Below is a small trained network, with its code and all its weights. Each question gives an input and a class and asks what happens when units are switched off, that is, made to give their printed mean instead of their output.

import numpy as np


def w(rows, s, z=0):
    codes = np.array(rows[::2]) - 128.0
    scale = np.full(codes.shape[1], s)
    scale[-1] = z or s
    return codes * scale


def f(y):
    return np.maximum(y, 0)


def log_softmax(a):
    a = a - a.max(-1, keepdims=True)
    return a - np.log(np.exp(a).sum(-1, keepdims=True))


def net(x, mask):
    res = np.array(x, float).reshape(1, 5) / 4 @ E
    y = f(res @ A[0][:, :-1].T + A[0][:, -1])
    res = res + np.where(mask, y, B[0][:, -1]) @ B[0][:, :-1]
    return log_softmax(res[-1] @ U[:, :-1].T + U[:, -1])


A, B = {}, {}
E = w([
[204,146,159,252,100],'x0',
[187,196,80,68,2],'x1',
[127,128,127,128,127],'x2',
[91,245,27,166,191],'x3',
[229,86,58,101,194],'x4',
],0.01)
A[0] = w([
[107,51,132,156,155,98],'neuron 0',
[194,54,107,111,178,193],'neuron 1',
[39,128,175,138,75,82],'neuron 2',
[137,39,220,95,108,156],'neuron 3',
[132,32,197,99,93,83],'neuron 4',
[184,123,141,111,166,77],'neuron 5',
[96,212,113,143,161,252],'neuron 6',
[111,101,106,45,168,49],'neuron 7',
[190,106,216,146,116,99],'neuron 8',
[92,152,98,164,186,129],'neuron 9',
[119,99,183,154,183,97],'neuron 10',
[115,79,154,79,118,109],'neuron 11',
[54,155,254,132,102,142],'neuron 12',
[91,111,127,74,140,116],'neuron 13',
[184,94,127,106,170,128],'neuron 14',
[108,138,158,164,105,95],'neuron 15',
[117,127,127,146,202,65],'neuron 16',
[72,146,134,74,153,89],'neuron 17',
[97,70,201,159,186,72],'neuron 18',
[186,101,178,202,121,102],'neuron 19',
[159,83,95,142,132,103],'neuron 20',
[181,177,121,72,22,82],'neuron 21',
[82,197,95,156,148,54],'neuron 22',
[177,167,127,200,152,82],'neuron 23',
[176,91,79,111,164,43],'neuron 24',
[93,124,150,154,172,94],'neuron 25',
[96,92,148,52,147,97],'neuron 26',
],0.015,0.0035)
B[0] = w([
[174,107,141,78,48,199],'neuron 0',
[80,65,82,195,160,239],'neuron 1',
[111,42,62,215,163,212],'neuron 2',
[164,159,116,34,214,253],'neuron 3',
[136,153,156,28,231,239],'neuron 4',
[82,72,82,175,149,172],'neuron 5',
[139,118,134,92,190,249],'neuron 6',
[84,197,176,174,80,222],'neuron 7',
[126,217,142,80,162,200],'neuron 8',
[199,161,128,31,143,217],'neuron 9',
[155,109,119,119,40,203],'neuron 10',
[131,193,166,114,158,196],'neuron 11',
[67,53,46,199,177,236],'neuron 12',
[71,156,143,181,107,198],'neuron 13',
[119,84,54,197,161,198],'neuron 14',
[64,108,105,175,148,162],'neuron 15',
[180,122,146,98,80,198],'neuron 16',
[103,190,184,176,96,208],'neuron 17',
[202,84,132,95,16,231],'neuron 18',
[44,222,200,210,95,204],'neuron 19',
[96,89,96,170,145,170],'neuron 20',
[181,54,147,73,11,244],'neuron 21',
[172,144,105,103,225,224],'neuron 22',
[68,210,184,141,122,195],'neuron 23',
[110,92,72,175,163,198],'neuron 24',
[188,96,145,99,49,188],'neuron 25',
[69,197,191,178,97,216],'neuron 26',
],0.011,0.014)
U = w([
[183,184,122,42,229,242],'0',
[80,3,60,222,168,78],'1',
[213,63,171,85,2,60],'2',
[66,252,244,212,101,1],'3',
],0.014,0.0074)

Each question gives the input, the list of numbers given to net, and the class t.
The units are the neurons (one row each of A and B). Each row of codes is followed by its name. A weight is (code - 128) times the scale printed after its matrix; where a second scale follows, it is the last column's (A, B and U).
mask holds one flag per neuron, in row order. A switched-off neuron (its flag False) gives its mean, the last column of its row in B, instead of its output. The means were averaged over made-up inputs and are rounded, as every weight is.
A unit's drop is (log p(t) with every unit on - log p(t) with that unit switched off) / (log p(t) with every unit on - log p(t) with every unit switched off).
The circuit of an input: a set's keep is (log p(t) with only the set's units on - log p(t) with every unit switched off) / (log p(t) with every unit on - log p(t) with every unit switched off). Starting from the 12 units with the biggest drops (on a tie, the unit counted first), units are removed one at a time, each time the one whose removal leaves the highest keep (on an exact tie, the one counted first), for as long as the keep stays at least 0.8.
circuit, biggest first: the units of the circuit, biggest drop first
k most important neurons: the k neurons with the biggest drops, biggest first
drop of u: that unit's drop, to one decimal
input [-5,-5,-8,-5,-7], class 1: circuit, biggest first => [neuron 12]
input [6,6,3,1,-3], class 2: 4 most important neurons => [neuron 21; neuron 26; neuron 7; neuron 17]
input [4,6,-3,6,-4], class 0: 3 most important neurons => [neuron 22; neuron 18; neuron 6]
input [5,-5,6,-5,-5], class 0: 3 most important neurons => [neuron 3; neuron 8; neuron 4]
input [-4,-6,3,-3,5], class 2: 4 most important neurons => [neuron 18; neuron 0; neuron 12; neuron 2]
input [8,1,5,-1,7], class 3: 4 most important neurons => [neuron 19; neuron 23; neuron 12; neuron 8]
input [-1,7,5,4,-6], class 2: 4 most important neurons => [neuron 21; neuron 1; neuron 14; neuron 24]
input [0,-3,-2,1,-3], class 1: 2 most important neurons => [neuron 21; neuron 12]
input [-8,2,7,-6,-7], class 3: 4 most important neurons => [neuron 26; neuron 11; neuron 17; neuron 1]
input [0,-4,-7,6,-8], class 1: 2 most important neurons => [neuron 12; neuron 2]
input [-6,6,-3,2,4], class 2: 3 most important neurons => [neuron 21; neuron 19; neuron 23]
input [-2,-7,-5,-8,-4], class 0: 2 most important neurons => [neuron 3; neuron 4]
input [6,2,2,-7,-6], class 0: 2 most important neurons => [neuron 8; neuron 3]
input [-5,5,-7,2,-5], class 1: circuit, biggest first => [neuron 2]
input [-2,-8,1,2,-7], class 2: 2 most important neurons => [neuron 18; neuron 25]
input [6,1,-2,-5,2], class 3: drop of neuron 6 => 0.1
input [6,-8,8,0,1], class 2: drop of neuron 18 => 0.2
input [1,-5,-2,-8,0], class 0: drop of neuron 3 => 0.5
